Here is a tiny trained network, its code and every weight. The questions are about switching its units off for an input and a class, where a switched-off unit gives its printed mean instead of its output.

import numpy as np


def w(rows, s, z=0):
    codes = np.array(rows[::2]) - 128.0
    scale = np.full(codes.shape[1], s)
    scale[-1] = z or s
    return codes * scale


def norm(h):
    return h / np.sqrt((h * h).mean(-1, keepdims=True) + 1e-5)


def f(y):
    return np.maximum(y, 0)


def log_softmax(a):
    a = a - a.max(-1, keepdims=True)
    return a - np.log(np.exp(a).sum(-1, keepdims=True))


def net(x, mask):
    res = np.array(x, float).reshape(1, 6) / 4 @ E
    u = 0
    for l in range(2):
        y = f(norm(res) @ A[l][:, :-1].T + A[l][:, -1])
        res = res + np.where(mask[u : u + 12], y, B[l][:, -1]) @ B[l][:, :-1]
        u += 12
    return log_softmax(norm(res)[-1] @ U[:, :-1].T + U[:, -1])


A, B = {}, {}
E = w([
[147,38,136,118,77,169,223,125,106],'x0',
[84,64,91,193,84,247,42,71,211],'x1',
[227,101,45,164,199,131,146,198,177],'x2',
[177,218,12,117,45,71,205,4,182],'x3',
[223,82,159,103,176,116,83,22,85],'x4',
[73,116,107,238,184,104,164,82,63],'x5',
],0.00023)
A[0] = w([
[114,137,84,207,136,123,144,81,88,131],'0.n1',
[157,48,149,79,82,186,247,123,137,143],'0.n2',
[129,231,129,99,193,116,47,124,174,100],'0.n3',
[135,125,144,111,130,64,138,140,111,253],'0.n4',
[166,141,130,72,88,154,105,153,139,4],'0.n5',
[147,142,154,125,118,70,162,150,115,2],'0.n6',
[138,101,152,131,153,96,119,163,120,101],'0.n7',
[106,137,96,207,161,130,152,119,55,25],'0.n8',
[29,162,81,162,105,158,197,207,131,160],'0.n9',
[159,133,150,78,116,171,77,165,142,141],'0.n10',
[175,141,127,70,83,159,102,159,151,36],'0.n11',
[181,164,115,70,82,134,116,131,148,102],'0.n12',
],0.0016,0.00089)
B[0] = w([
[76,74,197,58,158,92,155,182,167,185],'0.n1',
[63,178,73,245,131,4,9,159,57,242],'0.n2',
[92,37,77,228,34,41,144,171,22,205],'0.n3',
[84,124,113,117,137,225,84,111,130,246],'0.n4',
[51,85,167,126,202,46,195,80,207,146],'0.n5',
[102,209,98,63,215,161,131,156,71,152],'0.n6',
[114,137,116,135,142,207,125,127,114,172],'0.n7',
[49,65,180,59,151,32,188,114,238,161],'0.n8',
[253,147,216,42,108,75,8,124,178,236],'0.n9',
[68,105,173,169,181,93,193,116,116,200],'0.n10',
[57,92,162,142,205,56,192,85,180,163],'0.n11',
[62,81,186,152,198,107,174,129,145,186],'0.n12',
],0.0012)
A[1] = w([
[88,67,137,161,46,147,110,132,222,158],'1.n1',
[163,179,162,71,137,117,242,198,35,119],'1.n2',
[44,194,216,100,100,138,57,66,96,193],'1.n3',
[107,191,87,116,80,58,158,45,155,254],'1.n4',
[124,55,107,203,59,251,100,88,196,106],'1.n5',
[182,49,153,150,204,119,125,3,50,168],'1.n6',
[179,121,79,195,184,99,85,172,141,130],'1.n7',
[171,147,99,146,166,121,118,206,185,104],'1.n8',
[160,110,116,140,200,90,162,164,155,114],'1.n9',
[216,124,72,175,204,152,139,146,178,60],'1.n10',
[168,203,37,130,81,117,217,60,183,82],'1.n11',
[83,126,139,117,88,62,96,181,85,181],'1.n12',
],0.0014,0.0005)
B[1] = w([
[142,219,105,73,217,73,152,101,72,192],'1.n1',
[62,190,34,115,198,148,19,12,190,186],'1.n2',
[178,82,53,111,89,191,240,127,137,248],'1.n3',
[124,43,204,162,178,208,76,225,89,216],'1.n4',
[119,235,81,68,216,83,132,126,43,164],'1.n5',
[163,226,140,87,41,93,92,232,251,212],'1.n6',
[108,130,115,114,36,158,187,80,87,194],'1.n7',
[149,124,140,100,57,171,168,33,96,174],'1.n8',
[84,120,146,108,59,166,164,55,128,180],'1.n9',
[75,110,153,74,35,175,191,83,91,155],'1.n10',
[103,47,239,153,192,224,43,236,56,160],'1.n11',
[203,120,75,194,126,126,139,62,160,246],'1.n12',
],0.0012,0.0016)
U = w([
[119,74,193,151,179,219,83,202,81,139],'0',
[104,221,53,78,213,126,99,76,99,141],'1',
[68,75,183,122,176,54,191,108,211,139],'2',
[140,109,61,232,75,62,103,132,75,135],'3',
[219,179,167,81,66,111,89,161,211,133],'4',
[128,108,105,97,56,205,219,69,103,128],'5',
[199,150,113,189,157,146,185,118,175,39],'6',
[255,196,125,252,202,199,240,118,203,2],'7',
],0.007,0.0091)

Each question gives the input, the list of numbers given to net, and the class t.
The units are the neurons (one row each of A and B). Each row of codes is followed by its name. A weight is (code - 128) times the scale printed after its matrix; where a second scale follows, it is the last column's (A, B and U).
mask holds one flag per neuron, layer by layer. A switched-off neuron (its flag False) gives its mean, the last column of its row in B, instead of its output. The means were averaged over made-up inputs and are rounded, as every weight is.
A unit's drop is (log p(t) with every unit on - log p(t) with that unit switched off) / (log p(t) with every unit on - log p(t) with every unit switched off).
The circuit of an input: a set's keep is (log p(t) with only the set's units on - log p(t) with every unit switched off) / (log p(t) with every unit on - log p(t) with every unit switched off). Starting from the 12 units with the biggest drops (on a tie, the unit counted first), units are removed one at a time, each time the one whose removal leaves the highest keep (on an exact tie, the one counted first), for as long as the keep stays at least 0.8.
units of the circuit, in order: the units of the circuit, biggest drop first
unit that matters most: the unit with the biggest drop
k most important neurons: the k neurons with the biggest drops, biggest first
k most important neurons of layer l: the k neurons of layer l with the biggest drops, biggest first
input [6,7,-7,-6,4,-8], class 2: units of the circuit, in order -> [0.n10; 0.n11; 1.n4]
input [1,-8,5,-6,7,-2], class 1: units of the circuit, in order -> [1.n2; 1.n4]
input [6,-3,8,4,7,8], class 2: 2 most important neurons of layer 0 -> [0.n8; 0.n1]
input [-8,0,8,1,-1,8], class 2: unit that matters most -> 0.n8
input [-8,0,7,2,-5,1], class 3: 3 most important neurons -> [0.n3; 1.n3; 1.n6]
input [-5,6,-2,8,2,-4], class 0: 2 most important neurons of layer 1 -> [1.n11; 1.n4]
input [6,-1,-5,7,-5,-4], class 0: 3 most important neurons -> [1.n4; 1.n11; 0.n3]
input [4,8,-3,-5,0,0], class 1: units of the circuit, in order -> [1.n5; 1.n1]
input [5,-6,-5,-3,3,1], class 1: 2 most important neurons -> [1.n2; 0.n3]
input [0,8,5,-1,-8,1], class 1: 3 most important neurons -> [1.n5; 1.n1; 1.n6]
input [6,-4,7,4,-2,3], class 5: units of the circuit, in order -> [1.n9; 1.n10]
input [7,4,0,-5,-3,7], class 2: units of the circuit, in order -> [0.n8; 1.n4; 0.n9]
input [1,-8,-6,-4,2,-6], class 1: 2 most important neurons of layer 1 -> [1.n2; 1.n4]
input [7,-6,3,-2,0,-2], class 3: most important neuron of layer 0 -> [0.n2]
input [-2,-5,-7,7,-7,-6], class 0: 2 most important neurons -> [1.n4; 1.n11]
input [-4,4,-7,4,7,-1], class 4: 2 most important neurons of layer 1 -> [1.n6; 1.n7]
input [1,6,0,2,0,8], class 2: 3 most important neurons -> [0.n1; 0.n8; 0.n4]
input [2,3,4,1,-2,6], class 2: 2 most important neurons -> [0.n8; 0.n1]
input [7,6,0,-3,-3,-7], class 2: 2 most important neurons -> [0.n11; 0.n10]
input [-5,0,-5,-1,-4,-3], class 3: unit that matters most -> 0.n3
input [-7,7,-7,-1,-6,5], class 1: units of the circuit, in order -> [1.n1; 0.n2; 1.n5]
input [-4,-8,7,-7,7,-1], class 1: 3 most important neurons of layer 1 -> [1.n2; 1.n4; 1.n11]
input [5,-8,3,-4,3,8], class 1: 2 most important neurons of layer 1 -> [1.n2; 1.n4]
input [8,-4,-7,8,8,-4], class 0: 2 most important neurons of layer 0 -> [0.n9; 0.n3]
input [3,-5,-4,7,-5,-8], class 2: 4 most important neurons -> [0.n12; 0.n11; 0.n5; 0.n7]
